Here is a tiny trained network, its code and every weight. The questions are about switching its units off for an input and a class, where a switched-off unit gives its printed mean instead of its output.

import numpy as np


def w(rows, s, z=0):
    codes = np.array(rows[::2]) - 128.0
    scale = np.full(codes.shape[1], s)
    scale[-1] = z or s
    return codes * scale


def norm(h):
    return h / np.sqrt((h * h).mean(-1, keepdims=True) + 1e-5)


def f(y):
    return y / 2 * (1 + np.tanh(0.7978845608 * (y + 0.044715 * y**3)))


def log_softmax(a):
    a = a - a.max(-1, keepdims=True)
    return a - np.log(np.exp(a).sum(-1, keepdims=True))


def net(x, mask):
    res = np.array(x, float).reshape(1, 8) / 4 @ E
    u = 0
    for l in range(2):
        y = f(norm(res) @ A[l][:, :-1].T + A[l][:, -1])
        res = res + np.where(mask[u : u + 16], y, B[l][:, -1]) @ B[l][:, :-1]
        u += 16
    return log_softmax(norm(res)[-1] @ U[:, :-1].T + U[:, -1])


A, B = {}, {}
E = w([
[123,81,78,159,164,163,123,93,171,137],'x0',
[105,104,179,166,151,72,171,133,142,144],'x1',
[85,85,99,104,34,102,165,109,153,84],'x2',
[100,124,81,91,158,119,158,159,85,164],'x3',
[148,2,181,108,119,163,83,234,116,88],'x4',
[240,123,77,86,161,61,152,140,137,78],'x5',
[127,124,127,131,128,128,126,125,121,128],'x6',
[96,134,101,127,137,89,70,159,141,143],'x7',
],0.0094)
A[0] = w([
[72,134,136,147,108,171,114,118,110,137,68],'0.n0',
[100,103,118,93,87,79,135,99,166,82,85],'0.n1',
[105,77,33,176,184,189,146,110,227,144,54],'0.n2',
[129,210,163,115,56,92,134,179,58,133,3],'0.n3',
[176,146,104,113,68,173,47,94,117,113,140],'0.n4',
[77,132,83,131,140,54,41,167,154,157,47],'0.n5',
[83,115,91,132,155,114,144,156,131,159,44],'0.n6',
[144,149,157,138,229,148,108,119,97,168,51],'0.n7',
[82,166,57,121,156,127,185,122,75,153,44],'0.n8',
[92,72,188,164,166,53,206,130,160,177,78],'0.n9',
[141,159,56,55,91,239,113,142,111,148,26],'0.n10',
[104,83,110,95,145,167,176,210,99,156,74],'0.n11',
[149,150,158,178,96,92,97,68,146,138,94],'0.n12',
[100,76,78,117,33,111,165,102,136,181,26],'0.n13',
[52,159,165,99,146,185,139,139,148,138,12],'0.n14',
[162,110,154,120,131,217,255,114,89,145,107],'0.n15',
],0.0099,0.0033)
B[0] = w([
[149,102,85,163,109,107,137,114,122,170,185],'0.n0',
[165,166,121,125,111,193,149,161,94,115,204],'0.n1',
[141,147,219,67,90,97,134,108,46,139,253],'0.n2',
[130,112,183,73,123,116,120,93,67,130,192],'0.n3',
[107,117,162,177,181,75,162,146,131,95,221],'0.n4',
[154,156,130,123,49,97,51,115,175,73,194],'0.n5',
[106,123,77,89,158,133,84,124,119,114,143],'0.n6',
[127,171,106,122,86,206,145,186,84,94,215],'0.n7',
[107,119,128,98,147,156,163,132,203,140,195],'0.n8',
[96,126,124,176,208,46,132,154,93,57,247],'0.n9',
[89,120,130,176,203,34,138,155,107,70,205],'0.n10',
[107,134,113,92,156,168,159,94,198,152,217],'0.n11',
[129,121,143,122,162,143,153,136,187,115,208],'0.n12',
[136,162,118,129,100,200,145,171,97,109,201],'0.n13',
[134,91,81,157,101,107,121,122,99,170,172],'0.n14',
[130,146,99,100,71,91,4,126,169,90,209],'0.n15',
],0.02,0.0045)
A[1] = w([
[169,137,164,147,101,119,144,135,97,148,141],'1.n0',
[140,105,185,77,115,114,121,106,82,156,10],'1.n1',
[122,112,121,146,136,135,117,95,111,153,57],'1.n2',
[168,166,140,153,173,160,84,150,120,169,5],'1.n3',
[148,131,113,137,99,125,59,87,154,102,32],'1.n4',
[248,98,62,130,137,79,139,128,117,172,64],'1.n5',
[136,37,167,123,149,158,108,171,167,132,60],'1.n6',
[141,161,125,127,174,126,80,132,116,162,70],'1.n7',
[179,112,191,180,131,141,153,130,180,139,115],'1.n8',
[114,200,125,140,143,120,158,74,160,158,12],'1.n9',
[127,120,82,62,160,119,146,121,128,155,84],'1.n10',
[136,146,150,106,149,135,133,151,149,88,177],'1.n11',
[97,93,110,175,117,137,107,120,117,187,73],'1.n12',
[119,136,164,96,122,164,133,130,182,156,153],'1.n13',
[143,128,126,153,114,165,117,157,108,125,113],'1.n14',
[118,108,105,130,85,125,175,122,139,112,67],'1.n15',
],0.018,0.003)
B[1] = w([
[102,106,115,149,135,155,91,120,144,140,177],'1.n0',
[159,128,140,109,155,139,88,58,65,147,184],'1.n1',
[119,132,128,137,107,125,115,120,111,156,126],'1.n2',
[158,110,159,113,101,159,153,159,106,69,142],'1.n3',
[130,131,123,104,77,104,67,172,156,143,168],'1.n4',
[137,177,180,231,58,96,180,107,115,199,148],'1.n5',
[170,178,96,30,176,88,194,112,156,143,178],'1.n6',
[143,109,156,121,90,122,156,125,116,68,142],'1.n7',
[3,95,85,153,133,191,97,94,152,99,170],'1.n8',
[195,92,111,33,165,88,151,153,132,160,177],'1.n9',
[79,84,155,200,126,191,85,80,173,107,167],'1.n10',
[114,99,104,170,110,127,112,126,117,203,255],'1.n11',
[170,135,149,214,94,99,163,101,154,162,160],'1.n12',
[95,124,93,149,170,94,148,141,147,150,152],'1.n13',
[140,163,77,115,138,158,142,137,118,159,159],'1.n14',
[205,137,170,132,190,148,95,176,112,149,146],'1.n15',
],0.02,0.0095)
U = w([
[158,128,102,25,193,112,216,112,177,172,126],'0',
[96,124,131,185,207,34,173,180,72,47,107],'1',
[139,121,191,82,136,135,91,55,20,142,102],'2',
[169,173,111,131,101,246,178,227,74,95,109],'3',
[137,163,120,108,47,74,70,158,173,115,106],'4',
[114,127,82,165,153,116,119,132,97,167,254],'5',
[151,139,135,225,83,112,180,93,119,213,85],'6',
[44,100,100,148,154,183,114,97,161,123,133],'7',
],0.012,0.0089)

Each question gives the input, the list of numbers given to net, and the class t.
The units are the neurons (one row each of A and B). Each row of codes is followed by its name. A weight is (code - 128) times the scale printed after its matrix; where a second scale follows, it is the last column's (A, B and U).
mask holds one flag per neuron, layer by layer. A switched-off neuron (its flag False) gives its mean, the last column of its row in B, instead of its output. The means were averaged over made-up inputs and are rounded, as every weight is.
A unit's drop is (log p(t) with every unit on - log p(t) with that unit switched off) / (log p(t) with every unit on - log p(t) with every unit switched off).
The circuit of an input: a set's keep is (log p(t) with only the set's units on - log p(t) with every unit switched off) / (log p(t) with every unit on - log p(t) with every unit switched off). Starting from the 12 units with the biggest drops (on a tie, the unit counted first), units are removed one at a time, each time the one whose removal leaves the highest keep (on an exact tie, the one counted first), for as long as the keep stays at least 0.8.
circuit, biggest first: the units of the circuit, biggest drop first
k most important neurons: the k neurons with the biggest drops, biggest first
k most important neurons of layer l: the k neurons of layer l with the biggest drops, biggest first
input [-2,-7,-1,-8,-3,3,-3,-5], class 7: 2 most important neurons of layer 0	0.n9; 0.n12
input [-5,-1,3,7,-3,-8,-4,6], class 6: circuit, biggest first	1.n12; 0.n14
input [-6,-3,2,-6,-7,-2,4,-2], class 0: circuit, biggest first	1.n9
input [6,3,-5,-4,-7,4,2,1], class 0: 2 most important neurons	1.n9; 0.n12
input [0,7,8,-7,-7,8,-2,-1], class 3: circuit, biggest first	0.n1; 1.n15
input [8,-5,-7,5,7,-5,0,5], class 2: 3 most important neurons of layer 0	0.n2; 0.n8; 0.n12
input [5,1,-4,-2,-3,-8,0,5], class 6: 2 most important neurons	1.n12; 0.n0
input [-6,-1,-8,3,-7,7,-1,-7], class 3: 4 most important neurons	0.n7; 0.n11; 0.n2; 1.n3
input [8,5,4,7,-7,1,8,4], class 2: 2 most important neurons	0.n2; 0.n11
input [7,-7,-5,-1,-6,-6,0,1], class 1: 4 most important neurons of layer 0	0.n10; 0.n4; 0.n3; 0.n11
input [0,3,1,5,-1,2,4,4], class 7: circuit, biggest first	0.n8; 1.n10
input [2,-6,8,-8,-3,-1,-2,-6], class 3: 3 most important neurons	0.n13; 0.n1; 1.n15
input [5,-5,7,-4,-5,1,-3,6], class 3: circuit, biggest first	0.n13; 0.n1
input [-4,5,-7,0,1,-2,-4,-8], class 4: most important neuron	0.n15
input [4,3,-2,1,-7,8,-2,6], class 6: 4 most important neurons	1.n5; 0.n11; 0.n15; 1.n10
input [6,3,2,-2,6,-5,-5,-1], class 0: 2 most important neurons	1.n6; 0.n11
input [-5,2,1,8,-5,-7,0,5], class 7: 2 most important neurons of layer 0	0.n8; 0.n6
input [7,4,7,6,-8,5,5,4], class 0: 2 most important neurons	0.n8; 1.n9
input [-6,-4,-7,-4,-7,-4,1,1], class 0: 2 most important neurons	1.n9; 0.n2
input [-8,-4,0,4,2,-5,8,3], class 2: circuit, biggest first	0.n3
input [4,-6,8,5,-2,5,-3,3], class 3: 3 most important neurons of layer 0	0.n13; 0.n1; 0.n9
input [8,-8,-8,-4,8,-6,-6,-8], class 0: 2 most important neurons	1.n6; 0.n9
input [8,7,-2,7,5,8,6,3], class 2: 4 most important neurons	0.n2; 0.n10; 0.n4; 0.n0
input [8,-6,0,5,3,-7,-7,-3], class 2: 2 most important neurons	0.n2; 1.n1
input [5,-3,3,4,-6,2,6,2], class 0: 4 most important neurons	0.n8; 1.n9; 0.n3; 1.n13
input [3,-3,0,5,-6,3,2,-7], class 4: 2 most important neurons of layer 0	0.n15; 0.n11
input [-5,-1,8,-7,-4,1,-5,-4], class 3: circuit, biggest first	0.n1
input [6,-8,-4,7,7,3,1,3], class 1: 2 most important neurons of layer 0	0.n10; 0.n8
